Below is a small trained network, with its code and all its weights. Each question gives an input and a target symbol and asks what happens when units are switched off, that is, made to give their printed mean instead of their output.

import numpy as np


def w(rows, s, z=0):
    codes = np.array(rows[::2]) - 128.0
    scale = np.full(codes.shape[1], s)
    scale[-1] = z or s
    return codes * scale


def f(y):
    return np.maximum(y, 0)


def softmax(a):
    e = np.exp(a - a.max(-1, keepdims=True))
    return e / e.sum(-1, keepdims=True)


def log_softmax(a):
    a = a - a.max(-1, keepdims=True)
    return a - np.log(np.exp(a).sum(-1, keepdims=True))


def net(x, mask):
    ids = ['γδεζλμξστψ'.index(c) for c in x.split()]
    T = len(ids)
    res = E[ids] + P[:T]
    q, k, v = (res @ M[0].T for M in (Q, K, V))
    z = softmax(np.where(np.tri(T) > 0, q @ k.T / 2**0.5, -1e9)) @ v
    res = res + np.where(mask[0], z, O[0][:, -1]) @ O[0][:, :-1]
    y = f(res @ A[0][:, :-1].T + A[0][:, -1])
    res = res + np.where(mask[1:13], y, B[0][:, -1]) @ B[0][:, :-1]
    return log_softmax(res[-1] @ U[:, :-1].T + U[:, -1])


Q, K, V, O, A, B = {}, {}, {}, {}, {}, {}
E = w([
[171,15,114,154,1],'γ',
[168,200,117,111,33],'δ',
[93,190,131,106,226],'ε',
[157,101,40,134,22],'ζ',
[196,206,146,69,143],'λ',
[153,155,235,9,200],'μ',
[110,110,61,199,163],'ξ',
[147,55,204,82,128],'σ',
[79,180,130,93,90],'τ',
[123,33,90,78,193],'ψ',
],0.012)
P = w([
[93,73,135,57,122],'0',
[151,209,76,62,165],'1',
[104,175,157,223,96],'2',
[91,70,133,58,121],'3',
[186,160,75,119,147],'4',
[122,162,159,215,103],'5',
[91,71,138,62,122],'6',
[207,148,79,152,150],'7',
[136,160,151,211,103],'8',
[92,68,139,60,122],'9',
[250,144,85,172,154],'10',
[153,159,156,208,105],'11',
[91,67,140,62,126],'12',
],0.012)
Q[0] = w([
[117,108,121,92,171],'H0',
[254,166,5,156,97],'H0',
],0.0086)
K[0] = w([
[100,88,181,51,154],'H0',
[194,142,92,87,2],'H0',
],0.0097)
V[0] = w([
[3,108,137,95,227],'H0',
[112,72,67,122,41],'H0',
],0.0035)
O[0] = w([
[177,32,228,185,252,8],'H0',
[92,100,123,92,91,215],'H0',
],0.0037,0.0016)
A[0] = w([
[157,98,53,70,124,134],'N0',
[11,90,139,129,113,254],'N1',
[44,44,202,98,76,83],'N2',
[125,116,233,122,201,118],'N3',
[140,141,127,131,34,160],'N4',
[179,148,193,89,124,160],'N5',
[156,151,140,66,164,235],'N6',
[146,242,150,120,144,110],'N7',
[113,54,163,58,144,34],'N8',
[18,94,150,63,200,182],'N9',
[57,198,74,167,154,133],'N10',
[120,140,221,68,110,60],'N11',
],0.012,0.005)
B[0] = w([
[233,82,144,103,151,246],'N0',
[120,100,117,121,251,245],'N1',
[114,187,11,254,107,214],'N2',
[226,164,101,112,138,191],'N3',
[82,181,131,84,192,249],'N4',
[102,136,63,151,135,213],'N5',
[72,144,68,79,110,253],'N6',
[163,39,163,185,95,221],'N7',
[190,223,191,147,84,195],'N8',
[92,82,245,161,77,245],'N9',
[186,142,140,60,82,212],'N10',
[84,112,115,70,72,181],'N11',
],0.0099,0.0058)
U = w([
[91,21,137,162,163,196],'γ',
[180,142,65,206,149,17],'δ',
[9,114,92,174,101,154],'ε',
[237,107,187,186,132,9],'ζ',
[159,134,95,123,183,253],'λ',
[109,180,215,99,204,134],'μ',
[119,207,169,132,97,84],'ξ',
[55,194,89,73,185,73],'σ',
[127,101,125,223,34,153],'τ',
[177,72,138,35,84,157],'ψ',
],0.011,0.0048)

Each question gives the input, a string of symbols that net reads in full, and the target symbol t.
The units are the heads (2 rows each of Q, K, V and O) and the neurons (one row each of A and B). Each row of codes is followed by its name. A weight is (code - 128) times the scale printed after its matrix; where a second scale follows, it is the last column's (O, A, B and U).
mask holds one flag per unit, heads first, then neurons. A switched-off unit (its flag False) gives its mean, the last column of its rows in O or B, instead of its output. The means were averaged over made-up inputs and are rounded, as every weight is.
A unit's drop is (log p(t) with every unit on - log p(t) with that unit switched off) / (log p(t) with every unit on - log p(t) with every unit switched off).
The circuit of an input: a set's keep is (log p(t) with only the set's units on - log p(t) with every unit switched off) / (log p(t) with every unit on - log p(t) with every unit switched off). Starting from the 12 units with the biggest drops (on a tie, the unit counted first), units are removed one at a time, each time the one whose removal leaves the highest keep (on an exact tie, the one counted first), for as long as the keep stays at least 0.8.
units of the circuit, in order: the units of the circuit, biggest drop first
most important unit: the unit with the biggest drop
top k neurons: the k neurons with the biggest drops, biggest first
drop when u is switched off: that unit's drop, to one decimal
input ξ ξ δ τ γ ε, target ζ: units of the circuit, in order	[N7; N4; N10]
input δ ψ ξ λ σ ξ ξ ε δ ζ λ λ, target τ: units of the circuit, in order	[N7; N0]
input ε σ σ ζ ξ, target ψ: top 2 neurons	[N2; N10]
input ψ ξ δ λ ε, target ψ: units of the circuit, in order	[N10; N2; N7]
input ζ δ τ, target μ: units of the circuit, in order	[N1; N2]
input δ ξ μ δ ξ ξ ξ ξ δ λ ζ λ ψ, target ζ: top 3 neurons	[N8; N9; N0]
input λ λ σ, target δ: units of the circuit, in order	[N2; N9]
input γ ξ ξ τ τ ζ ξ ζ ξ ξ ψ, target ψ: top 2 neurons	[N2; N0]
input ζ ζ λ γ δ γ ζ, target λ: most important unit	N0
input ξ ξ ξ σ λ ψ μ ξ ζ λ γ, target ψ: top 3 neurons	[N2; N0; N1]
input ξ γ δ ξ, target γ: top 2 neurons	[N1; N9]
input δ ψ ζ ζ λ δ τ δ λ δ λ ε, target ζ: top 2 neurons	[N7; N4]
input δ ξ ε ε δ ζ ξ λ, target ψ: top 4 neurons	[N2; N7; N6; N1]
input ξ ξ ζ λ σ σ, target δ: top 2 neurons	[N2; N3]
input τ τ λ ξ ξ λ ζ δ ξ ξ ζ ξ σ, target τ: drop when N8 is switched off	0.2
input ζ δ σ λ ζ μ γ τ, target ψ: drop when N11 is switched off	-0.1
input ξ δ δ ξ μ, target ψ: drop when N2 is switched off	0.2
